Below are the code and all the weights of a small trained network. Each question names an input and a class and asks about switching units off, where a switched-off unit gives its printed mean instead of its output.

import numpy as np


def w(rows, s, z=0):
    codes = np.array(rows[::2]) - 128.0
    scale = np.full(codes.shape[1], s)
    scale[-1] = z or s
    return codes * scale


def norm(h):
    return h / np.sqrt((h * h).mean(-1, keepdims=True) + 1e-5)


def f(y):
    return np.maximum(y, 0)


def log_softmax(a):
    a = a - a.max(-1, keepdims=True)
    return a - np.log(np.exp(a).sum(-1, keepdims=True))


def net(x, mask):
    res = np.array(x, float).reshape(1, 8) / 4 @ E
    u = 0
    for l in range(2):
        y = f(norm(res) @ A[l][:, :-1].T + A[l][:, -1])
        res = res + np.where(mask[u : u + 5], y, B[l][:, -1]) @ B[l][:, :-1]
        u += 5
    return log_softmax(norm(res)[-1] @ U[:, :-1].T + U[:, -1])


A, B = {}, {}
E = w([
[124,125,119,133,120,108,144,140,113,142,120],'x0',
[119,179,147,99,154,95,108,153,115,52,126],'x1',
[179,144,113,165,3,231,141,184,69,48,27],'x2',
[201,189,82,232,229,120,17,181,48,187,46],'x3',
[239,228,195,111,89,155,152,30,61,163,155],'x4',
[119,147,129,120,126,118,155,172,103,141,134],'x5',
[138,108,124,162,114,115,128,100,133,109,119],'x6',
[82,86,206,237,58,142,3,198,116,155,254],'x7',
],0.0031)
A[0] = w([
[230,122,74,95,250,85,206,146,118,164,22,66],'L0N0',
[60,59,96,141,213,94,121,223,198,79,75,61],'L0N1',
[100,155,108,127,236,49,89,73,131,181,147,98],'L0N2',
[254,217,217,100,105,88,139,77,89,169,182,5],'L0N3',
[218,199,28,211,219,103,14,166,76,186,65,58],'L0N4',
],0.0049,0.0026)
B[0] = w([
[232,38,172,85,116,148,106,102,154,36,254,233],'L0N0',
[219,163,89,143,86,62,32,185,167,124,58,206],'L0N1',
[61,78,157,134,215,104,208,75,117,209,109,202],'L0N2',
[154,94,50,94,125,49,29,214,185,212,92,209],'L0N3',
[20,209,157,178,16,158,187,110,155,119,152,253],'L0N4',
],0.0058,0.0059)
A[1] = w([
[210,184,127,99,107,118,93,84,101,203,131,74],'L1N0',
[100,111,175,35,56,91,192,104,185,102,157,210],'L1N1',
[213,91,125,92,189,137,171,93,132,88,113,6],'L1N2',
[176,175,160,146,56,189,118,167,69,95,3,116],'L1N3',
[77,130,188,217,131,133,48,181,75,171,203,157],'L1N4',
],0.0062,0.0021)
B[1] = w([
[83,123,13,199,106,117,56,205,254,143,96,174],'L1N0',
[60,188,113,214,149,165,188,122,115,114,89,255],'L1N1',
[199,71,144,107,98,194,48,207,78,93,199,179],'L1N2',
[96,29,227,73,227,59,195,76,153,168,38,208],'L1N3',
[208,132,58,39,170,202,188,89,81,58,163,214],'L1N4',
],0.0055,0.0077)
U = w([
[5,195,122,190,38,174,206,75,169,100,122,86],'0',
[158,64,40,103,35,59,17,216,208,184,66,109],'1',
[133,68,89,130,129,176,167,105,125,121,127,251],'2',
[239,69,114,55,86,215,100,85,15,14,254,39],'3',
[72,61,204,101,166,78,172,62,89,184,78,38],'4',
],0.0053,0.0019)

Each question gives the input, the list of numbers given to net, and the class t.
The units are the neurons (one row each of A and B). Each row of codes is followed by its name. A weight is (code - 128) times the scale printed after its matrix; where a second scale follows, it is the last column's (A, B and U).
mask holds one flag per neuron, layer by layer. A switched-off neuron (its flag False) gives its mean, the last column of its row in B, instead of its output. The means were averaged over made-up inputs and are rounded, as every weight is.
A unit's drop is (log p(t) with every unit on - log p(t) with that unit switched off) / (log p(t) with every unit on - log p(t) with every unit switched off).
The circuit of an input: a set's keep is (log p(t) with only the set's units on - log p(t) with every unit switched off) / (log p(t) with every unit on - log p(t) with every unit switched off). Starting from all 10 units, units are removed one at a time, each time the one whose removal leaves the highest keep (on an exact tie, the one counted first), for as long as the keep stays at least 0.8.
units of the circuit, in order: the units of the circuit, biggest drop first
unit that matters most: the unit with the biggest drop
k most important neurons: the k neurons with the biggest drops, biggest first
top k neurons in layer l: the k neurons of layer l with the biggest drops, biggest first
drop when u is switched off: that unit's drop, to one decimal
input [7,-8,2,-5,8,4,8,4], class 1: unit that matters most => L0N3
input [-7,0,-2,-3,-3,4,-1,4], class 3: 2 most important neurons => L1N4; L0N4
input [-3,3,-1,-6,-4,-4,5,8], class 3: units of the circuit, in order => L1N4; L1N0
input [-1,6,-1,7,7,1,-1,-1], class 0: top 3 neurons in layer 0 => L0N4; L0N1; L0N2
input [-2,2,-8,2,0,1,7,8], class 3: top 4 neurons in layer 1 => L1N4; L1N3; L1N1; L1N0
input [6,-7,-6,8,-6,4,4,7], class 0: 3 most important neurons => L0N4; L0N0; L0N3
input [4,3,-7,-6,-4,0,-6,8], class 3: 4 most important neurons => L1N4; L0N4; L1N3; L1N0
input [8,6,4,7,1,-1,-3,6], class 0: 2 most important neurons => L0N4; L0N0
input [1,4,-2,-6,8,-6,-3,6], class 1: 2 most important neurons => L0N3; L0N4
input [3,5,8,1,7,-7,-4,-5], class 4: 2 most important neurons => L1N3; L0N1
input [3,3,5,0,4,6,2,4], class 4: 4 most important neurons => L1N3; L0N0; L0N1; L1N2
input [5,-3,8,-2,-3,-3,0,-8], class 3: top 2 neurons in layer 0 => L0N0; L0N4
input [8,-6,7,1,1,2,6,-4], class 4: 2 most important neurons => L1N3; L1N4
input [-4,-2,3,-2,-4,-8,5,-5], class 3: top 2 neurons in layer 1 => L1N2; L1N0
input [-8,-3,1,-6,7,-5,-1,6], class 1: 4 most important neurons => L0N3; L0N4; L1N0; L0N0
input [-5,3,4,6,-6,-6,-2,-8], class 3: units of the circuit, in order => L0N0
input [0,-5,-3,8,2,-8,-2,6], class 0: top 2 neurons in layer 0 => L0N4; L0N0
input [3,-5,-7,8,4,-3,8,-4], class 0: 2 most important neurons => L0N4; L1N3
input [-2,-2,5,3,3,-7,6,1], class 4: top 2 neurons in layer 1 => L1N3; L1N1
input [-2,2,-4,7,-6,-7,-6,3], class 0: 2 most important neurons => L0N4; L0N3
input [-7,-7,-8,8,-4,-4,4,-5], class 0: 3 most important neurons => L0N4; L1N3; L0N3
input [-5,-6,-6,-4,2,-7,6,-7], class 3: top 3 neurons in layer 1 => L1N2; L1N3; L1N0
input [6,-5,-5,-1,-4,8,0,7], class 3: top 2 neurons in layer 0 => L0N3; L0N4
input [-6,2,-1,-2,0,-4,6,7], class 3: 2 most important neurons => L1N4; L0N4
input [3,-2,-4,-1,-5,-5,-2,7], class 3: top neuron in layer 0 => L0N3
input [-6,7,7,8,-5,-6,-7,6], class 0: top 3 neurons in layer 0 => L0N4; L0N0; L0N3
input [-4,-4,-6,7,0,1,-6,-5], class 0: 2 most important neurons => L0N4; L1N3
input [3,0,-3,-5,6,6,4,-3], class 1: drop when L1N0 is switched off => 0.1
input [-8,3,2,7,4,-3,0,-5], class 0: drop when L1N0 is switched off => 0.0
